Here is a tiny trained network, its code and every weight. The questions are about switching its units off for an input and a target symbol, where a switched-off unit gives its printed mean instead of its output.

import numpy as np


def w(rows, s, z=0):
    codes = np.array(rows[::2]) - 128.0
    scale = np.full(codes.shape[1], s)
    scale[-1] = z or s
    return codes * scale


def norm(h):
    return h / np.sqrt((h * h).mean(-1, keepdims=True) + 1e-5)


def f(y):
    return np.maximum(y, 0)


def softmax(a):
    e = np.exp(a - a.max(-1, keepdims=True))
    return e / e.sum(-1, keepdims=True)


def log_softmax(a):
    a = a - a.max(-1, keepdims=True)
    return a - np.log(np.exp(a).sum(-1, keepdims=True))


def net(x, mask):
    ids = ['αδεζθλμξπστφψω'.index(c) for c in x.split()]
    T = len(ids)
    res = E[ids] + P[:T]
    u = 0
    for l in range(2):
        r = norm(res)
        for j in range(3):
            rows = slice(4 * j, 4 * j + 4)
            q, k, v = (r @ M[l][rows].T for M in (Q, K, V))
            z = softmax(np.where(np.tri(T) > 0, q @ k.T / 4**0.5, -1e9)) @ v
            o = O[l][rows]
            res = res + np.where(mask[u + j], z, o[:, -1]) @ o[:, :-1]
        u += 3
        y = f(norm(res) @ A[l][:, :-1].T + A[l][:, -1])
        res = res + np.where(mask[u : u + 4], y, B[l][:, -1]) @ B[l][:, :-1]
        u += 4
    return log_softmax(norm(res)[-1] @ U[:, :-1].T + U[:, -1])


Q, K, V, O, A, B = {}, {}, {}, {}, {}, {}
E = w([
[148,130,200,133,150],'α',
[98,177,111,174,103],'δ',
[149,117,213,117,130],'ε',
[51,149,125,147,160],'ζ',
[63,82,133,126,138],'θ',
[119,131,155,110,147],'λ',
[125,157,186,148,140],'μ',
[79,147,122,128,125],'ξ',
[91,202,135,99,187],'π',
[75,103,129,158,192],'σ',
[92,135,213,165,69],'τ',
[111,144,71,125,193],'φ',
[235,68,170,253,86],'ψ',
[186,140,186,204,148],'ω',
],0.0057)
P = w([
[168,43,247,174,167],'0',
[95,225,93,230,102],'1',
[123,175,187,123,157],'2',
[142,42,184,135,161],'3',
[89,208,69,252,100],'4',
[105,176,171,97,167],'5',
[138,37,162,132,169],'6',
],0.0022)
Q[0] = w([
[167,92,94,76,146],'L0H0',
[102,113,74,117,166],'L0H0',
[140,158,140,43,109],'L0H0',
[150,93,84,174,180],'L0H0',
[67,193,155,254,150],'L0H1',
[159,112,149,240,164],'L0H1',
[136,200,105,174,87],'L0H1',
[110,225,81,155,166],'L0H1',
[73,95,139,183,196],'L0H2',
[97,161,82,228,99],'L0H2',
[33,121,76,171,70],'L0H2',
[165,109,94,165,9],'L0H2',
],0.0059)
K[0] = w([
[66,170,23,157,223],'L0H0',
[65,65,111,90,176],'L0H0',
[82,212,91,107,131],'L0H0',
[177,41,71,129,168],'L0H0',
[93,80,47,99,216],'L0H1',
[94,122,82,189,166],'L0H1',
[117,161,42,185,184],'L0H1',
[152,228,3,71,218],'L0H1',
[118,88,220,176,160],'L0H2',
[125,176,216,44,43],'L0H2',
[46,191,203,123,9],'L0H2',
[130,203,94,119,63],'L0H2',
],0.0049)
V[0] = w([
[176,185,111,151,35],'L0H0',
[116,132,188,151,85],'L0H0',
[117,129,154,167,156],'L0H0',
[171,178,153,178,97],'L0H0',
[151,149,109,189,214],'L0H1',
[109,83,208,127,114],'L0H1',
[43,144,107,182,129],'L0H1',
[91,131,154,223,43],'L0H1',
[133,92,138,138,201],'L0H2',
[106,142,163,118,95],'L0H2',
[173,125,151,95,148],'L0H2',
[130,113,113,253,138],'L0H2',
],0.0038)
O[0] = w([
[101,153,149,222,185,20],'L0H0',
[176,145,141,71,131,174],'L0H0',
[91,170,44,112,56,224],'L0H0',
[126,71,57,172,187,152],'L0H0',
[169,137,213,146,92,253],'L0H1',
[3,132,54,94,43,179],'L0H1',
[106,179,125,165,37,229],'L0H1',
[167,128,126,27,54,166],'L0H1',
[175,143,87,121,63,224],'L0H2',
[127,42,145,144,170,129],'L0H2',
[87,153,112,69,74,119],'L0H2',
[144,135,71,140,140,245],'L0H2',
],0.0025,0.0032)
A[0] = w([
[253,51,233,122,159,111],'L0N0',
[201,159,207,189,128,3],'L0N1',
[199,78,203,67,139,100],'L0N2',
[80,10,221,16,98,216],'L0N3',
],0.0029,0.00071)
B[0] = w([
[59,115,254,93,113,218],'L0N0',
[34,190,34,89,139,219],'L0N1',
[205,86,229,59,150,176],'L0N2',
[195,112,64,105,130,254],'L0N3',
],0.0033,0.002)
Q[1] = w([
[118,203,182,178,95],'L1H0',
[107,215,97,128,81],'L1H0',
[156,200,171,200,76],'L1H0',
[163,183,173,142,55],'L1H0',
[85,248,128,93,102],'L1H1',
[76,188,85,154,131],'L1H1',
[47,168,85,217,115],'L1H1',
[120,17,136,113,162],'L1H1',
[88,169,112,167,143],'L1H2',
[66,136,121,255,149],'L1H2',
[127,200,87,140,103],'L1H2',
[139,173,110,218,82],'L1H2',
],0.007)
K[1] = w([
[131,133,198,191,91],'L1H0',
[100,171,136,162,94],'L1H0',
[183,171,234,223,65],'L1H0',
[160,161,170,194,16],'L1H0',
[151,254,119,90,172],'L1H1',
[161,151,112,130,168],'L1H1',
[157,129,44,146,150],'L1H1',
[91,46,126,117,129],'L1H1',
[117,114,120,184,224],'L1H2',
[81,108,163,197,147],'L1H2',
[139,116,111,160,203],'L1H2',
[167,115,151,198,165],'L1H2',
],0.008)
V[1] = w([
[174,96,170,116,201],'L1H0',
[113,110,201,180,2],'L1H0',
[150,202,136,142,112],'L1H0',
[52,131,25,31,236],'L1H0',
[164,108,102,78,176],'L1H1',
[110,108,123,67,204],'L1H1',
[81,195,123,61,120],'L1H1',
[159,184,211,145,76],'L1H1',
[87,117,125,185,210],'L1H2',
[86,50,90,170,130],'L1H2',
[70,100,148,145,136],'L1H2',
[80,75,82,138,102],'L1H2',
],0.0042)
O[1] = w([
[116,163,96,175,38,61],'L1H0',
[118,117,67,198,213,250],'L1H0',
[108,96,87,46,116,156],'L1H0',
[194,204,210,123,70,32],'L1H0',
[182,188,91,167,164,45],'L1H1',
[168,155,130,146,208,71],'L1H1',
[89,113,71,78,183,182],'L1H1',
[56,82,145,109,47,177],'L1H1',
[196,129,215,71,67,148],'L1H2',
[138,153,221,154,41,150],'L1H2',
[85,170,178,185,52,173],'L1H2',
[196,137,254,152,75,156],'L1H2',
],0.0026,0.0022)
A[1] = w([
[3,156,174,116,117,230],'L1N0',
[168,70,125,142,63,76],'L1N1',
[173,181,22,89,174,1],'L1N2',
[138,173,183,33,127,129],'L1N3',
],0.0041,0.0007)
B[1] = w([
[171,202,155,119,100,253],'L1N0',
[185,120,5,125,255,144],'L1N1',
[195,112,178,205,123,147],'L1N2',
[98,65,71,164,129,172],'L1N3',
],0.0052,0.0045)
U = w([
[50,111,188,25,164,93],'α',
[175,68,105,94,145,188],'δ',
[127,39,213,58,150,198],'ε',
[104,66,119,141,100,35],'ζ',
[207,119,105,60,37,72],'θ',
[147,99,54,98,181,255],'λ',
[154,105,35,76,59,66],'μ',
[126,93,130,102,127,123],'ξ',
[127,232,99,67,254,91],'π',
[102,220,226,129,13,139],'σ',
[26,55,241,221,176,57],'τ',
[251,167,184,226,187,180],'φ',
[125,68,98,197,143,124],'ψ',
[65,134,3,249,118,35],'ω',
],0.0084,0.0017)

Each question gives the input, a string of symbols that net reads in full, and the target symbol t.
The units are the heads (4 rows each of Q, K, V and O) and the neurons (one row each of A and B). Each row of codes is followed by its name. A weight is (code - 128) times the scale printed after its matrix; where a second scale follows, it is the last column's (O, A, B and U).
mask holds one flag per unit, layer by layer, with each layer's heads first. A switched-off unit (its flag False) gives its mean, the last column of its rows in O or B, instead of its output. The means were averaged over made-up inputs and are rounded, as every weight is.
A unit's drop is (log p(t) with every unit on - log p(t) with that unit switched off) / (log p(t) with every unit on - log p(t) with every unit switched off).
The circuit of an input: a set's keep is (log p(t) with only the set's units on - log p(t) with every unit switched off) / (log p(t) with every unit on - log p(t) with every unit switched off). Starting from the 12 units with the biggest drops (on a tie, the unit counted first), units are removed one at a time, each time the one whose removal leaves the highest keep (on an exact tie, the one counted first), for as long as the keep stays at least 0.8.
circuit, biggest first: the units of the circuit, biggest drop first
top k neurons: the k neurons with the biggest drops, biggest first
k most important neurons of layer l: the k neurons of layer l with the biggest drops, biggest first
heads that matter: for each layer, one digit per head in row order, 1 if its drop is at least 0.15 and else 0, layers parted by /
drop of u: that unit's drop, to one decimal
input σ ξ λ σ, target φ: heads that matter -> 000 / 110
input σ π ζ σ φ, target φ: circuit, biggest first -> (L1N2 L0H1)
input ω ω θ, target θ: circuit, biggest first -> (L0N3 L1H0 L1N1 L0N1)
input σ π θ ω α, target ω: circuit, biggest first -> (L1H0)
input μ δ σ ω σ σ μ, target α: circuit, biggest first -> (L1H0 L0N1 L0N2)
input σ σ σ μ δ ω, target σ: top 2 neurons -> (L0N1 L1N0)
input σ ω σ ω μ, target ω: heads that matter -> 101 / 100
input ξ φ δ, target φ: circuit, biggest first -> (L1N2 L1H2 L0H1)
input π α σ φ ω θ, target θ: circuit, biggest first -> (L1H0 L0N3 L0N0 L1N3)
input σ σ λ σ ξ, target σ: heads that matter -> 000 / 001
input ω σ λ π ξ ω, target π: heads that matter -> 000 / 101
input σ α σ σ σ ζ, target σ: heads that matter -> 000 / 001
input λ σ α ε π α, target α: circuit, biggest first -> (L0N0 L1H2)
input σ φ σ ω λ, target ω: heads that matter -> 100 / 100
input σ ω ω, target σ: circuit, biggest first -> (L1H1)
input α π μ, target π: heads that matter -> 000 / 001
input σ σ σ λ θ, target σ: top 2 neurons -> (L1N0 L1N3)
input λ π ω σ ω σ, target σ: heads that matter -> 000 / 100
input π α σ σ π, target σ: top 3 neurons -> (L0N1 L1N1 L1N0)
input α σ σ σ φ, target φ: heads that matter -> 010 / 000
input α ω ω ζ, target σ: heads that matter -> 000 / 100
input σ π φ α σ σ ω, target τ: top 2 neurons -> (L0N0 L0N1)
input π σ σ σ π, target σ: top neuron -> (L1N1)
input ξ σ π ε π ω, target π: drop of L0H0 -> 0.1
input σ ξ σ φ, target θ: drop of L1N3 -> 0.2
input θ π π π ε, target π: drop of L0N1 -> 0.3
input τ σ σ σ ε σ μ, target α: drop of L0N0 -> 0.3
input ω π ω δ, target ω: most important neuron of layer 0 -> (L0N0)
